Below is a small trained network, with its code and all its weights. Each question gives an input and a class and asks what happens when units are switched off, that is, made to give their printed mean instead of their output.

import numpy as np


def w(rows, s, z=0):
    codes = np.array(rows[::2]) - 128.0
    scale = np.full(codes.shape[1], s)
    scale[-1] = z or s
    return codes * scale


def f(y):
    return np.maximum(y, 0)


def log_softmax(a):
    a = a - a.max(-1, keepdims=True)
    return a - np.log(np.exp(a).sum(-1, keepdims=True))


def net(x, mask):
    res = np.array(x, float).reshape(1, 3) / 4 @ E
    y = f(res @ A[0][:, :-1].T + A[0][:, -1])
    res = res + np.where(mask, y, B[0][:, -1]) @ B[0][:, :-1]
    return log_softmax(res[-1] @ U[:, :-1].T + U[:, -1])


A, B = {}, {}
E = w([
[164,96,2],'x0',
[12,156,82],'x1',
[79,15,158],'x2',
],0.0095)
A[0] = w([
[205,118,155,63],'N1',
[77,140,223,139],'N2',
[53,145,85,60],'N3',
[102,50,144,3],'N4',
[132,89,63,170],'N5',
[127,126,128,95],'N6',
[71,100,149,22],'N7',
[96,245,107,34],'N8',
[159,214,128,9],'N9',
[157,127,70,21],'N10',
[122,128,175,63],'N11',
[113,148,190,94],'N12',
[161,106,59,150],'N13',
[112,188,205,75],'N14',
[248,70,134,47],'N15',
[132,55,82,141],'N16',
[116,119,59,50],'N17',
[104,82,158,41],'N18',
[82,156,158,117],'N19',
[34,153,67,103],'N20',
[45,138,77,61],'N21',
[175,233,131,39],'N22',
[77,26,176,35],'N23',
[61,154,107,54],'N24',
[222,115,152,19],'N25',
[154,153,129,198],'N26',
],0.014,0.0041)
B[0] = w([
[113,86,201,199],'N1',
[183,197,107,221],'N2',
[128,89,187,199],'N3',
[167,82,39,169],'N4',
[210,254,148,221],'N5',
[113,128,126,128],'N6',
[185,106,118,159],'N7',
[160,51,106,226],'N8',
[197,31,18,191],'N9',
[199,167,121,181],'N10',
[210,199,120,155],'N11',
[169,207,118,180],'N12',
[172,227,150,230],'N13',
[228,204,126,205],'N14',
[136,99,212,255],'N15',
[144,186,67,210],'N16',
[221,186,148,186],'N17',
[161,105,59,156],'N18',
[164,177,166,180],'N19',
[142,90,196,234],'N20',
[168,75,213,206],'N21',
[133,71,41,220],'N22',
[167,103,43,200],'N23',
[171,67,220,186],'N24',
[142,61,206,208],'N25',
[61,114,114,183],'N26',
],0.0077,0.0094)
U = w([
[169,251,122,71],'0',
[136,85,211,119],'1',
[151,86,19,124],'2',
[114,183,123,251],'3',
[27,116,97,98],'4',
[34,94,89,91],'5',
],0.015)

Each question gives the input, the list of numbers given to net, and the class t.
The units are the neurons (one row each of A and B). Each row of codes is followed by its name. A weight is (code - 128) times the scale printed after its matrix; where a second scale follows, it is the last column's (A, B and U).
mask holds one flag per neuron, in row order. A switched-off neuron (its flag False) gives its mean, the last column of its row in B, instead of its output. The means were averaged over made-up inputs and are rounded, as every weight is.
A unit's drop is (log p(t) with every unit on - log p(t) with that unit switched off) / (log p(t) with every unit on - log p(t) with every unit switched off).
The circuit of an input: a set's keep is (log p(t) with only the set's units on - log p(t) with every unit switched off) / (log p(t) with every unit on - log p(t) with every unit switched off). Starting from the 12 units with the biggest drops (on a tie, the unit counted first), units are removed one at a time, each time the one whose removal leaves the highest keep (on an exact tie, the one counted first), for as long as the keep stays at least 0.8.
units of the circuit, in order: the units of the circuit, biggest drop first
most important unit: the unit with the biggest drop
k most important neurons: the k neurons with the biggest drops, biggest first
drop when u is switched off: that unit's drop, to one decimal
input [2,0,4], class 2: units of the circuit, in order -> [N23 N15]
input [-5,-7,-4], class 1: most important unit -> N25
input [-5,1,6], class 2: units of the circuit, in order -> [N23 N4]
input [5,7,2], class 1: 2 most important neurons -> [N21 N20]
input [-2,-6,-7], class 2: units of the circuit, in order -> [N22 N9]
input [3,4,1], class 1: units of the circuit, in order -> [N21 N20]
input [7,0,-8], class 2: 2 most important neurons -> [N9 N22]
input [-5,-6,-4], class 1: 4 most important neurons -> [N25 N1 N5 N13]
input [5,-7,-7], class 1: 2 most important neurons -> [N15 N25]
input [8,-8,7], class 0: 2 most important neurons -> [N16 N5]
input [6,8,8], class 1: 3 most important neurons -> [N21 N20 N3]
input [5,-8,-5], class 1: 2 most important neurons -> [N15 N25]
input [-4,-7,-7], class 1: 2 most important neurons -> [N25 N1]
input [8,7,2], class 0: units of the circuit, in order -> [N5]
input [1,1,2], class 3: 3 most important neurons -> [N9 N22 N8]
input [4,8,7], class 1: 2 most important neurons -> [N21 N20]
input [1,-4,5], class 2: 2 most important neurons -> [N23 N4]
input [4,2,4], class 0: drop when N9 is switched off -> 0.2
input [1,1,-1], class 3: drop when N2 is switched off -> 0.1
input [-7,6,6], class 0: units of the circuit, in order -> [N2]
input [-5,4,-7], class 2: drop when N22 is switched off -> 0.2
